Small tables with named rows and columns. After each table, cells are looked up by row and column.

dupu:
|  | mukevez | zir | mik |
|---|---|---|---|
| pigam | -41.66 | 22.97 | 41.74 |
| gebalup | -51.41 | -39.75 | -36.35 |
| zek | 44.12 | 33.06 | 21.77 |
| saketep | -53.64 | 8.47 | 26.13 |
| vata | 50.26 | -28.41 | -18.98 |
| reko | -59.27 | -1.15 | 20.61 |
| tikefol | -32.20 | 18.42 | 20.88 |
| kinev | -45.07 | -35.48 | -26.34 |
| gir | 45.24 | 35.64 | 38.18 |
| kozonan | -61.28 | 25.88 | 40.05 |
| rubov | -59.78 | 16.86 | 21.04 |
| nis | 39.21 | -20.93 | -37.88 |
| pivuz | -29.95 | -38.99 | -35.56 |

gebalup, mukevez => -51.41
reko, zir => -1.15
kozonan, mik => 40.05
vata, mukevez => 50.26
tikefol, zir => 18.42
zek, zir => 33.06
rubov, mik => 21.04
pivuz, zir => -38.99
reko, mik => 20.61
kinev, mik => -26.34
kinev, zir => -35.48
nis, mukevez => 39.21
vata, zir => -28.41
vata, mik => -18.98
kozonan, mukevez => -61.28
nis, mik => -37.88
tikefol, mik => 20.88

zis
|  | vaded | niforom |
|---|---|---|
| miv | 39565 | 37070 |
| befu | 79297 | 10423 |
| kife | 2834 | 62527 |
| zafuf | 70222 | 16177 |
| nem | 42400 | 35449 |
| vifed | 72566 | 14371 |
| feg | 9416 | 58183 |
| nazafo | 60026 | 23228 |
| tutunob | 37191 | 38430 |
| kotefam | 48201 | 31266 |
| pokupam | 92236 | 606 |
| ziz | 766 | 63829 |
| kuge | 29909 | 43446 |

What is the niforom of kife in zis? 62527
What is the niforom of zafuf in zis? 16177
What is the niforom of feg in zis? 58183
What is the vaded of zafuf in zis? 70222
What is the niforom of vifed in zis? 14371
What is the vaded of kuge in zis? 29909
What is the vaded of nazafo in zis? 60026
What is the niforom of kotefam in zis? 31266
What is the vaded of befu in zis? 79297
What is the vaded of ziz in zis? 766
Which row has the largest niforom? ziz

babika:
         somuvar  kezad  businel   toza    zit  zodovo
ras        46406  51698    36466  20047  83252   52597
duni       47084  51693     8832  53654  23349   89587
kanedud    25278  63035    25684  43914  18175   67080
nekotop    40952  38167    66747  47624  57356   28656
sute       35620  39241    10497  22329  70855   11865
nuf        63593  57746    69417  33137  20554   54327
kuv        63422  72460    33446  22189  73356   35693
menodo     54191  70989     6790  69730  23987    1837
nar        51070  64644    78105  48089  44531   71463
vapupel    70238  86525    38426  43921  60998   34745
lon        70817  76790    62296  50239   6725   84704

businel of vapupel: 38426
toza of nuf: 33137
zodovo of vapupel: 34745
zodovo of nuf: 54327
zit of nar: 44531
zodovo of duni: 89587
somuvar of menodo: 54191
kezad of menodo: 70989
businel of lon: 62296
toza of kuv: 22189
toza of lon: 50239
zodovo of menodo: 1837
zit of kanedud: 18175
zit of kuv: 73356
zodovo of lon: 84704
businel of duni: 8832
zit of menodo: 23987
zodovo of nekotop: 28656

Table dimenu
         bezis  vagemap   pap  kegebe   nav  nidu   dit  tusu  tufomeg
reb       -651     -694  -284    -392   840   314  -289  -126     -223
nibave     -83     -897    54     182    67   214  -418  -636     -190
gudiral    773      -58  -845    -436   -97    83  -871  -224     -782
riv        -75      293  -850     151  -213  -579   204  -844      -87
lurane    -428     -319  -582     138  -299   423   -84   363     -422
vuniri     214     -377   113     276   -23   452  -212  -316     -436

What is the tusu of vuniri in dimenu? -316
What is the vagemap of vuniri in dimenu? -377
What is the dit of vuniri in dimenu? -212
What is the kegebe of nibave in dimenu? 182
What is the dit of lurane in dimenu? -84
What is the tufomeg of reb in dimenu? -223
What is the pap of lurane in dimenu? -582
What is the nav of riv in dimenu? -213
What is the dit of gudiral in dimenu? -871
What is the nav of vuniri in dimenu? -23
What is the nidu of vuniri in dimenu? 452
What is the bezis of riv in dimenu? -75
What is the bezis of vuniri in dimenu? 214
What is the dit of reb in dimenu? -289
What is the bezis of gudiral in dimenu? 773
What is the tusu of nibave in dimenu? -636
What is the kegebe of lurane in dimenu? 138

